[[-38  22]
 [ 28 -47]
 [-40  15]]
:
[-38 -47]

[[-11  16  13   3]
 [  3  42  22  -7]
 [-20   9  21   8]]
:
[-11  42  21]

[[-36   8  35  -9 -25]
 [ 14 -42 -40 -15 -38]
 [-23  48  -8  42 -10]
 [ 29  47 -16  36 -26]]
:
[-36 -42  -8  36]

[[  7 -18  38]
 [-31  16 -55]]
:
[ 7 16]

[[ 34 -49  56]
 [  5  15 -18]
 [ 15  22 -55]
 [ 12  29 -46]
 [-38 -54  32]]
:
[ 34  15 -55]

[[-54  32 -42  52 -38]
 [ 48 -27  36  47  49]
 [ 32   6  30  46  35]
 [-24  10  16 -12  -5]]
:
[-54 -27  30 -12]
---
[[ 14  26 -42 -14  10  27]
 [ -6 -12  29  43 -28 -18]
 [ 32   3  25 -52  -9 -43]
 [-27  48 -24   3  11  33]
 [-28  -7 -14 -22  50  49]]
:
[[-27  48 -24   3  11  33]
 [ 14  26 -42 -14  10  27]
 [ 32   3  25 -52  -9 -43]
 [-28  -7 -14 -22  50  49]
 [ -6 -12  29  43 -28 -18]]

[[-15  25   7  12  -7  25   7 -14]
 [ 35  -4 -23 -16   4  -4 -14  30]
 [ 21 -35   3  -3 -14 -29 -31   2]
 [ -3  23 -17  10 -10  26  -2   3]
 [-25  38  13   7  28  30  55 -16]
 [-16   1  12   5 -10  -7  12 -11]
 [  9 -22  -1   6 -18 -13 -23   1]]
:
[[-25  38  13   7  28  30  55 -16]
 [-15  25   7  12  -7  25   7 -14]
 [ -3  23 -17  10 -10  26  -2   3]
 [-16   1  12   5 -10  -7  12 -11]
 [ 35  -4 -23 -16   4  -4 -14  30]
 [  9 -22  -1   6 -18 -13 -23   1]
 [ 21 -35   3  -3 -14 -29 -31   2]]

[[ 23   0 -11 -28]
 [  3  -2 -17 -18]
 [ 43   2   5 -20]
 [  0  40   1  14]
 [-39   4  -5  22]
 [ 21 -21  -4 -24]
 [-18  32 -18   2]
 [  0  17 -31 -12]]
:
[[  0  40   1  14]
 [-18  32 -18   2]
 [  0  17 -31 -12]
 [-39   4  -5  22]
 [ 43   2   5 -20]
 [ 23   0 -11 -28]
 [  3  -2 -17 -18]
 [ 21 -21  -4 -24]]

[[-15  15  -3 -18  17   2 -17  16  34   7 -19]
 [-22  11 -19  33 -10  13 -21  -9  38 -18 -23]
 [-19  -4   4 -16  21  18 -21  10  41 -10 -23]
 [  5   5   6 -13  10  -2   4   8   1   9   4]
 [ 19 -18  32 -41  28   3  19  11 -21   9  20]
 [-20  -8   6 -15  21  22 -21   7  41 -14 -23]
 [ 28 -22  31 -20  15   1  30  -1 -37   3  32]
 [-19 -17   1  17   4  29 -17 -12  34 -32 -19]]
:
[[-15  15  -3 -18  17   2 -17  16  34   7 -19]
 [-22  11 -19  33 -10  13 -21  -9  38 -18 -23]
 [  5   5   6 -13  10  -2   4   8   1   9   4]
 [-19  -4   4 -16  21  18 -21  10  41 -10 -23]
 [-20  -8   6 -15  21  22 -21   7  41 -14 -23]
 [-19 -17   1  17   4  29 -17 -12  34 -32 -19]
 [ 19 -18  32 -41  28   3  19  11 -21   9  20]
 [ 28 -22  31 -20  15   1  30  -1 -37   3  32]]

[[  6  -1   1   6   1  -5 -37]
 [-22 -20 -22   0  -7  29 -11]
 [  6  -4   7  -1 -23   6 -28]
 [ 15  25  -6 -47  15  -7  21]
 [-19  12 -14  -4  -6  17  -2]]
:
[[ 15  25  -6 -47  15  -7  21]
 [-19  12 -14  -4  -6  17  -2]
 [  6  -1   1   6   1  -5 -37]
 [  6  -4   7  -1 -23   6 -28]
 [-22 -20 -22   0  -7  29 -11]]

[[-48  14  14  15  -8   6]
 [-13  34 -18   5  -9  46]]
:
[[-13  34 -18   5  -9  46]
 [-48  14  14  15  -8   6]]

[[ 20  31  25]
 [ -7  20 -19]
 [ -2 -15  -1]
 [ 21  26  -2]
 [ 21  -6 -56]
 [-30 -25 -18]
 [-16  23 -19]]
:
[[ 20  31  25]
 [ 21  26  -2]
 [-16  23 -19]
 [ -7  20 -19]
 [ 21  -6 -56]
 [ -2 -15  -1]
 [-30 -25 -18]]

[[  0   5  -2   1  -6   6  -3   6   0]
 [ 35 -21   1 -45  47   8   7 -25  40]
 [  5  -7  10 -33  14 -11   2 -19  25]
 [ 41 -11 -39  14   8  43  13  31  -3]
 [ 28 -14 -10 -17  25  15   7  -4  17]
 [ 13  -5 -37  30 -12  28  19  34 -20]
 [  2 -19  -6 -29   3 -20  27 -14  21]
 [ 42  -8 -35   8  10  45   9  28   4]]
:
[[  0   5  -2   1  -6   6  -3   6   0]
 [ 13  -5 -37  30 -12  28  19  34 -20]
 [  5  -7  10 -33  14 -11   2 -19  25]
 [ 42  -8 -35   8  10  45   9  28   4]
 [ 41 -11 -39  14   8  43  13  31  -3]
 [ 28 -14 -10 -17  25  15   7  -4  17]
 [  2 -19  -6 -29   3 -20  27 -14  21]
 [ 35 -21   1 -45  47   8   7 -25  40]]

[[-21 -48]
 [ 14 -27]
 [-27   4]
 [ -7  47]
 [-10 -16]
 [-52 -45]
 [-10 -23]]
:
[[ -7  47]
 [-27   4]
 [-10 -16]
 [-10 -23]
 [ 14 -27]
 [-52 -45]
 [-21 -48]]
